Below is a small trained network, with its code and all its weights. Each question gives an input and a class and asks what happens when units are switched off, that is, made to give their printed mean instead of their output.

import numpy as np


def w(rows, s, z=0):
    codes = np.array(rows[::2]) - 128.0
    scale = np.full(codes.shape[1], s)
    scale[-1] = z or s
    return codes * scale


def f(y):
    return np.maximum(y, 0)


def log_softmax(a):
    a = a - a.max(-1, keepdims=True)
    return a - np.log(np.exp(a).sum(-1, keepdims=True))


def net(x, mask):
    res = np.array(x, float).reshape(1, 7) / 4 @ E
    y = f(res @ A[0][:, :-1].T + A[0][:, -1])
    res = res + np.where(mask, y, B[0][:, -1]) @ B[0][:, :-1]
    return log_softmax(res[-1] @ U[:, :-1].T + U[:, -1])


A, B = {}, {}
E = w([
[97,66,122,194,104,62,114,84,255,201],'x0',
[105,36,213,110,57,54,131,46,41,59],'x1',
[199,136,234,53,195,122,188,74,189,166],'x2',
[191,55,87,130,211,132,36,103,171,30],'x3',
[129,131,128,126,129,129,128,130,127,129],'x4',
[41,114,92,98,126,233,185,40,175,79],'x5',
[181,228,88,188,116,67,178,52,141,66],'x6',
],0.0062)
A[0] = w([
[94,180,152,132,79,120,180,144,112,199,7],'neuron 0',
[68,89,124,172,110,117,125,72,223,157,63],'neuron 1',
[195,126,153,133,120,65,80,172,95,160,56],'neuron 2',
[176,130,203,51,181,138,166,96,160,152,27],'neuron 3',
[99,72,121,201,117,64,117,81,235,183,107],'neuron 4',
[130,142,119,123,155,163,108,170,152,163,71],'neuron 5',
[95,57,164,77,130,170,96,191,119,172,74],'neuron 6',
[108,56,198,121,73,75,128,72,56,86,55],'neuron 7',
[97,172,152,130,76,116,199,149,103,208,3],'neuron 8',
[95,193,150,130,74,112,204,151,106,199,36],'neuron 9',
[86,59,146,81,133,167,88,180,111,169,75],'neuron 10',
[67,114,55,194,61,138,75,171,97,112,59],'neuron 11',
[141,179,77,164,173,163,124,182,178,172,56],'neuron 12',
[159,100,111,138,184,128,81,120,161,84,27],'neuron 13',
[184,141,140,164,127,71,81,187,100,157,74],'neuron 14',
[84,60,155,87,135,172,90,180,112,170,63],'neuron 15',
[182,133,151,149,130,61,86,187,97,156,16],'neuron 16',
[68,112,53,195,94,131,70,154,93,118,61],'neuron 17',
[182,94,106,148,188,113,66,124,160,73,28],'neuron 18',
[190,75,95,117,193,123,60,112,180,77,90],'neuron 19',
[177,131,197,64,178,123,176,79,168,165,82],'neuron 20',
[195,218,90,189,109,96,181,65,89,69,75],'neuron 21',
[51,117,97,88,116,221,167,61,164,85,117],'neuron 22',
[97,61,141,77,136,175,92,177,112,157,38],'neuron 23',
[46,117,97,68,125,211,171,53,160,83,57],'neuron 24',
[132,178,89,136,191,172,112,171,176,178,35],'neuron 25',
[184,138,149,136,128,62,84,184,104,154,48],'neuron 26',
[188,210,101,204,109,70,178,68,146,69,121],'neuron 27',
[188,89,92,150,195,117,68,118,164,84,57],'neuron 28',
[184,138,155,144,128,70,94,178,92,163,46],'neuron 29',
[156,181,81,145,164,167,119,179,172,178,26],'neuron 30',
[108,53,208,116,73,80,111,77,54,86,47],'neuron 31',
[163,187,97,112,166,183,134,174,112,133,91],'neuron 32',
[176,120,188,69,187,115,166,94,180,166,41],'neuron 33',
[180,126,207,48,188,129,175,92,172,156,33],'neuron 34',
[98,70,163,75,147,154,97,160,113,169,77],'neuron 35',
[133,99,125,173,111,62,112,113,195,169,74],'neuron 36',
[55,118,60,178,78,144,89,157,93,94,54],'neuron 37',
[161,202,143,23,158,199,153,161,1,39,135],'neuron 38',
[94,182,151,136,62,123,193,153,120,200,43],'neuron 39',
[138,179,90,134,183,168,121,175,171,180,47],'neuron 40',
[174,114,117,93,194,148,83,135,106,58,63],'neuron 41',
],0.0068,0.0019)
B[0] = w([
[63,118,188,107,107,188,68,85,95,83,183],'neuron 0',
[123,81,129,116,155,97,129,197,102,203,206],'neuron 1',
[162,100,122,158,175,180,185,87,98,158,190],'neuron 2',
[180,156,124,197,77,120,114,191,129,63,203],'neuron 3',
[101,75,127,89,134,81,91,219,97,213,229],'neuron 4',
[161,129,94,101,108,105,153,107,146,117,172],'neuron 5',
[112,200,117,140,182,81,124,91,193,124,195],'neuron 6',
[173,101,46,47,70,86,185,77,166,106,226],'neuron 7',
[60,116,181,104,108,191,73,83,104,89,189],'neuron 8',
[61,117,184,107,113,183,62,85,95,90,197],'neuron 9',
[112,204,112,147,178,92,109,89,193,120,191],'neuron 10',
[177,151,132,186,82,129,119,175,128,62,205],'neuron 11',
[153,98,73,53,80,104,168,86,154,103,210],'neuron 12',
[68,117,181,113,114,176,97,87,100,103,182],'neuron 13',
[162,112,128,169,179,169,184,90,101,153,195],'neuron 14',
[107,194,115,147,179,84,117,90,186,117,190],'neuron 15',
[154,109,132,162,171,166,189,92,95,152,188],'neuron 16',
[180,162,142,187,78,123,119,187,127,61,199],'neuron 17',
[65,124,173,101,112,186,93,85,99,102,199],'neuron 18',
[65,116,190,112,104,180,75,94,90,99,220],'neuron 19',
[167,153,135,190,76,131,104,198,123,67,212],'neuron 20',
[99,192,113,130,193,66,95,125,201,159,219],'neuron 21',
[173,93,134,190,198,177,207,108,64,195,227],'neuron 22',
[104,193,128,152,178,82,109,106,183,123,184],'neuron 23',
[171,104,131,190,205,175,203,102,76,181,222],'neuron 24',
[172,94,78,70,80,113,172,82,136,105,206],'neuron 25',
[159,99,126,170,176,177,187,86,92,165,189],'neuron 26',
[86,211,123,130,199,78,98,104,199,150,230],'neuron 27',
[59,120,183,103,114,187,78,81,97,107,206],'neuron 28',
[143,100,129,161,172,172,182,90,103,160,186],'neuron 29',
[160,98,82,66,83,109,166,77,151,106,203],'neuron 30',
[174,110,52,39,67,91,183,77,168,98,226],'neuron 31',
[144,90,94,76,99,94,146,139,136,147,189],'neuron 32',
[172,145,128,188,65,132,109,199,110,68,204],'neuron 33',
[176,157,123,192,76,123,113,186,118,59,213],'neuron 34',
[115,198,110,137,171,89,118,104,183,118,183],'neuron 35',
[105,89,131,106,150,108,113,186,107,183,189],'neuron 36',
[176,140,129,180,81,134,125,181,118,82,199],'neuron 37',
[89,60,138,96,144,43,81,253,104,253,254],'neuron 38',
[66,115,179,109,110,193,65,92,97,90,195],'neuron 39',
[160,98,83,80,84,111,163,95,135,103,205],'neuron 40',
[69,103,172,99,118,156,75,126,110,145,198],'neuron 41',
],0.0065,0.0074)
U = w([
[172,89,62,7,51,98,193,62,159,104,65],'0',
[41,117,207,101,105,220,53,71,98,96,88],'1',
[191,165,130,251,60,128,116,222,129,60,107],'2',
[165,92,130,212,228,194,232,82,87,196,122],'3',
[91,245,118,140,226,53,100,90,225,144,135],'4',
[97,60,133,72,140,65,91,254,107,239,255],'5',
],0.0091,0.00093)

Each question gives the input, the list of numbers given to net, and the class t.
The units are the neurons (one row each of A and B). Each row of codes is followed by its name. A weight is (code - 128) times the scale printed after its matrix; where a second scale follows, it is the last column's (A, B and U).
mask holds one flag per neuron, in row order. A switched-off neuron (its flag False) gives its mean, the last column of its row in B, instead of its output. The means were averaged over made-up inputs and are rounded, as every weight is.
A unit's drop is (log p(t) with every unit on - log p(t) with that unit switched off) / (log p(t) with every unit on - log p(t) with every unit switched off).
The circuit of an input: a set's keep is (log p(t) with only the set's units on - log p(t) with every unit switched off) / (log p(t) with every unit on - log p(t) with every unit switched off). Starting from the 12 units with the biggest drops (on a tie, the unit counted first), units are removed one at a time, each time the one whose removal leaves the highest keep (on an exact tie, the one counted first), for as long as the keep stays at least 0.8.
units of the circuit, in order: the units of the circuit, biggest drop first
unit that matters most: the unit with the biggest drop
k most important neurons: the k neurons with the biggest drops, biggest first
drop when u is switched off: that unit's drop, to one decimal
input [-2,-6,1,-3,5,8,-6], class 3: unit that matters most -> neuron 22
input [2,-4,-3,5,-2,0,5], class 1: units of the circuit, in order -> (neuron 28; neuron 19)
input [4,4,3,4,-7,5,2], class 3: units of the circuit, in order -> (neuron 24; neuron 22)
input [-6,4,-2,0,1,-1,8], class 4: 2 most important neurons -> (neuron 21; neuron 27)
input [-1,-3,6,6,6,-5,-4], class 1: units of the circuit, in order -> (neuron 19; neuron 28)
input [8,1,2,-3,6,4,7], class 5: units of the circuit, in order -> (neuron 4; neuron 1)
input [-4,5,-6,-7,-7,-3,-6], class 1: 3 most important neurons -> (neuron 8; neuron 9; neuron 39)
input [1,6,3,-2,0,-1,-5], class 0: 2 most important neurons -> (neuron 31; neuron 7)
input [7,4,-5,0,1,7,7], class 3: 2 most important neurons -> (neuron 22; neuron 24)
input [-6,4,3,2,6,-8,-7], class 3: 2 most important neurons -> (neuron 2; neuron 26)
input [-8,4,4,6,-7,3,8], class 4: 3 most important neurons -> (neuron 21; neuron 27; neuron 4)
input [-3,8,-5,7,4,0,-2], class 0: 2 most important neurons -> (neuron 31; neuron 7)
input [3,-6,6,-4,-6,4,3], class 0: 4 most important neurons -> (neuron 12; neuron 25; neuron 30; neuron 40)
input [8,-7,0,3,1,8,-5], class 3: units of the circuit, in order -> (neuron 22)
input [-6,-4,-3,5,-2,5,-2], class 5: 2 most important neurons -> (neuron 38; neuron 32)
input [-5,-7,3,-6,8,4,-6], class 0: 2 most important neurons -> (neuron 25; neuron 40)
input [-2,8,-8,-3,2,-1,4], class 0: drop when neuron 3 is switched off -> 0.3
input [0,-2,6,-3,-3,-3,5], class 2: drop when neuron 19 is switched off -> 0.0
input [2,-2,7,5,-2,-8,-1], class 3: drop when neuron 11 is switched off -> 0.2
input [-2,8,-6,0,7,8,-7], class 0: unit that matters most -> neuron 31
input [-8,-5,-2,1,0,-7,1], class 5: drop when neuron 22 is switched off -> 0.6
